Below are the code and all the weights of a small trained network. Each question names an input and a target symbol and asks about switching units off, where a switched-off unit gives its printed mean instead of its output.

import numpy as np


def w(rows, s, z=0):
    codes = np.array(rows[::2]) - 128.0
    scale = np.full(codes.shape[1], s)
    scale[-1] = z or s
    return codes * scale


def softmax(a):
    e = np.exp(a - a.max(-1, keepdims=True))
    return e / e.sum(-1, keepdims=True)


def log_softmax(a):
    a = a - a.max(-1, keepdims=True)
    return a - np.log(np.exp(a).sum(-1, keepdims=True))


def net(x, mask):
    ids = ['ΛΣαβγεζθμξ'.index(c) for c in x.split()]
    T = len(ids)
    res = E[ids] + P[:T]
    u = 0
    for l in range(2):
        r = res
        for j in range(3):
            rows = slice(2 * j, 2 * j + 2)
            q, k, v = (r @ M[l][rows].T for M in (Q, K, V))
            z = softmax(np.where(np.tri(T) > 0, q @ k.T / 2**0.5, -1e9)) @ v
            o = O[l][rows]
            res = res + np.where(mask[u + j], z, o[:, -1]) @ o[:, :-1]
        u += 3
    return log_softmax(res[-1] @ U[:, :-1].T + U[:, -1])


Q, K, V, O = {}, {}, {}, {}
E = w([
[87,90,127,176,176,136,159],'Λ',
[215,182,131,230,86,138,165],'Σ',
[253,92,134,182,81,175,206],'α',
[138,148,34,99,139,139,177],'β',
[115,112,146,171,133,54,146],'γ',
[135,125,126,167,199,120,86],'ε',
[148,133,155,124,137,67,130],'ζ',
[139,199,115,50,95,81,148],'θ',
[180,129,122,102,215,152,124],'μ',
[154,114,164,144,149,95,122],'ξ',
],0.025)
P = w([
[177,204,255,58,209,124,216],'0',
[191,144,186,87,188,101,160],'1',
[170,135,151,110,166,101,128],'2',
[146,127,128,122,153,113,109],'3',
[126,132,109,135,145,111,93],'4',
[125,116,82,144,129,119,78],'5',
[113,109,65,159,124,122,69],'6',
[104,98,50,166,117,131,68],'7',
[97,90,34,171,110,135,63],'8',
[95,79,19,182,102,135,53],'9',
[101,92,51,182,88,124,50],'10',
],0.0097)
Q[0] = w([
[139,154,137,79,121,197,88],'0.h0',
[68,68,120,22,148,2,118],'0.h0',
[189,125,122,199,157,105,171],'0.h1',
[66,95,150,83,191,83,75],'0.h1',
[235,135,121,101,213,135,63],'0.h2',
[117,135,215,137,72,89,119],'0.h2',
],0.0092)
K[0] = w([
[209,196,146,54,171,169,82],'0.h0',
[155,138,230,96,20,1,168],'0.h0',
[85,81,98,183,156,194,54],'0.h1',
[153,126,194,157,87,56,137],'0.h1',
[204,147,137,97,149,170,30],'0.h2',
[165,107,137,149,111,45,173],'0.h2',
],0.0094)
V[0] = w([
[117,200,138,178,88,67,45],'0.h0',
[86,124,105,172,16,76,247],'0.h0',
[103,123,95,156,183,128,217],'0.h1',
[147,86,255,162,201,147,139],'0.h1',
[113,93,157,170,167,61,170],'0.h2',
[114,157,128,123,148,178,141],'0.h2',
],0.0082)
O[0] = w([
[71,255,114,156,128,161,144,124],'0.h0',
[197,114,99,107,225,194,114,112],'0.h0',
[141,192,95,41,163,97,100,236],'0.h1',
[120,179,122,116,192,131,203,254],'0.h1',
[99,145,160,55,62,138,109,231],'0.h2',
[150,191,160,117,108,172,159,121],'0.h2',
],0.0093,0.0047)
Q[1] = w([
[96,90,193,175,163,149,150],'1.h0',
[217,153,88,113,112,162,127],'1.h0',
[186,132,76,188,140,162,140],'1.h1',
[77,116,150,133,102,57,140],'1.h1',
[92,159,14,58,94,163,161],'1.h2',
[221,151,112,254,186,156,212],'1.h2',
],0.0095)
K[1] = w([
[126,118,230,116,209,158,174],'1.h0',
[173,133,84,131,91,145,155],'1.h0',
[150,174,95,42,156,139,86],'1.h1',
[119,86,169,105,140,130,98],'1.h1',
[108,126,28,57,113,151,199],'1.h2',
[51,20,81,244,147,123,88],'1.h2',
],0.011)
V[1] = w([
[61,56,191,179,165,212,81],'1.h0',
[220,186,58,73,45,136,157],'1.h0',
[142,142,23,120,155,212,111],'1.h1',
[62,28,140,125,127,157,232],'1.h1',
[68,12,137,254,212,125,33],'1.h2',
[72,32,117,247,118,125,103],'1.h2',
],0.0046)
O[1] = w([
[202,129,160,98,1,179,77,2],'1.h0',
[135,131,97,40,162,192,218,218],'1.h0',
[193,156,140,159,49,72,140,112],'1.h1',
[194,57,84,137,106,166,171,84],'1.h1',
[95,198,147,85,167,150,159,14],'1.h2',
[134,108,35,70,198,82,248,15],'1.h2',
],0.0061,0.0099)
U = w([
[101,174,118,2,187,79,194,192],'Λ',
[121,75,113,125,123,64,80,254],'Σ',
[180,63,127,204,83,94,59,217],'α',
[157,163,144,160,127,166,140,45],'β',
[137,86,128,138,91,50,187,74],'γ',
[136,118,131,117,118,108,153,33],'ε',
[134,113,128,118,119,105,149,30],'ζ',
[158,93,145,123,126,145,157,98],'θ',
[96,152,134,119,84,139,211,89],'μ',
[139,124,131,119,120,105,155,7],'ξ',
],0.0078,0.0048)

Each question gives the input, a string of symbols that net reads in full, and the target symbol t.
The units are the heads (2 rows each of Q, K, V and O). Each row of codes is followed by its name. A weight is (code - 128) times the scale printed after its matrix; where a second scale follows, it is the last column's (O and U).
mask holds one flag per head, layer by layer. A switched-off head (its flag False) gives its mean, the last column of its rows in O, instead of its output. The means were averaged over made-up inputs and are rounded, as every weight is.
A unit's drop is (log p(t) with every unit on - log p(t) with that unit switched off) / (log p(t) with every unit on - log p(t) with every unit switched off).
The circuit of an input: a set's keep is (log p(t) with only the set's units on - log p(t) with every unit switched off) / (log p(t) with every unit on - log p(t) with every unit switched off). Starting from all 6 units, units are removed one at a time, each time the one whose removal leaves the highest keep (on an exact tie, the one counted first), for as long as the keep stays at least 0.8.
units of the circuit, in order: the units of the circuit, biggest drop first
unit that matters most: the unit with the biggest drop
which heads matter: for each layer, one digit per head in row order, 1 if its drop is at least 0.15 and else 0, layers parted by /
drop when u is switched off: that unit's drop, to one decimal
input μ γ Σ μ Σ γ ζ ξ ε, target Λ: which heads matter => 011 / 001
input Σ Λ μ β Λ α β ε γ α ζ, target Λ: which heads matter => 100 / 101
input θ Σ μ θ γ Λ γ θ α, target Λ: which heads matter => 010 / 001
input Λ μ θ ε Σ β ζ β Λ γ, target Λ: which heads matter => 100 / 001
input α θ γ μ γ γ α θ γ Σ, target γ: units of the circuit, in order => (0.h0; 1.h2)
input ε Λ θ γ, target Λ: which heads matter => 110 / 000
input ζ γ θ ζ θ γ α ξ β Σ ζ, target α: which heads matter => 001 / 001
input β α ε β, target Σ: units of the circuit, in order => (0.h1; 1.h2)
input μ μ θ α ξ ξ Σ α Σ γ μ, target α: which heads matter => 100 / 001
input ξ ζ ζ ε Λ ζ, target α: units of the circuit, in order => (1.h2; 1.h0)
input ξ θ γ θ Λ, target Λ: which heads matter => 110 / 001
input γ γ γ α Σ γ, target α: units of the circuit, in order => (0.h2; 1.h2; 0.h1; 1.h0)
input β θ γ γ Σ ζ θ γ Λ Λ Λ, target α: units of the circuit, in order => (0.h2; 1.h0; 1.h2)
input θ ε β Λ ζ α ε Λ β, target Σ: units of the circuit, in order => (0.h1)
input θ Λ α, target Λ: unit that matters most => 0.h1
input μ β α β ζ α β, target α: drop when 0.h1 is switched off => 0.8
input γ γ ξ γ Σ γ γ Σ μ γ, target α: drop when 0.h2 is switched off => 2.0
input Σ ξ θ μ γ ζ μ ξ μ, target α: drop when 0.h0 is switched off => 2.2
input β ζ α ε θ β γ ζ β, target α: drop when 1.h2 is switched off => 0.3
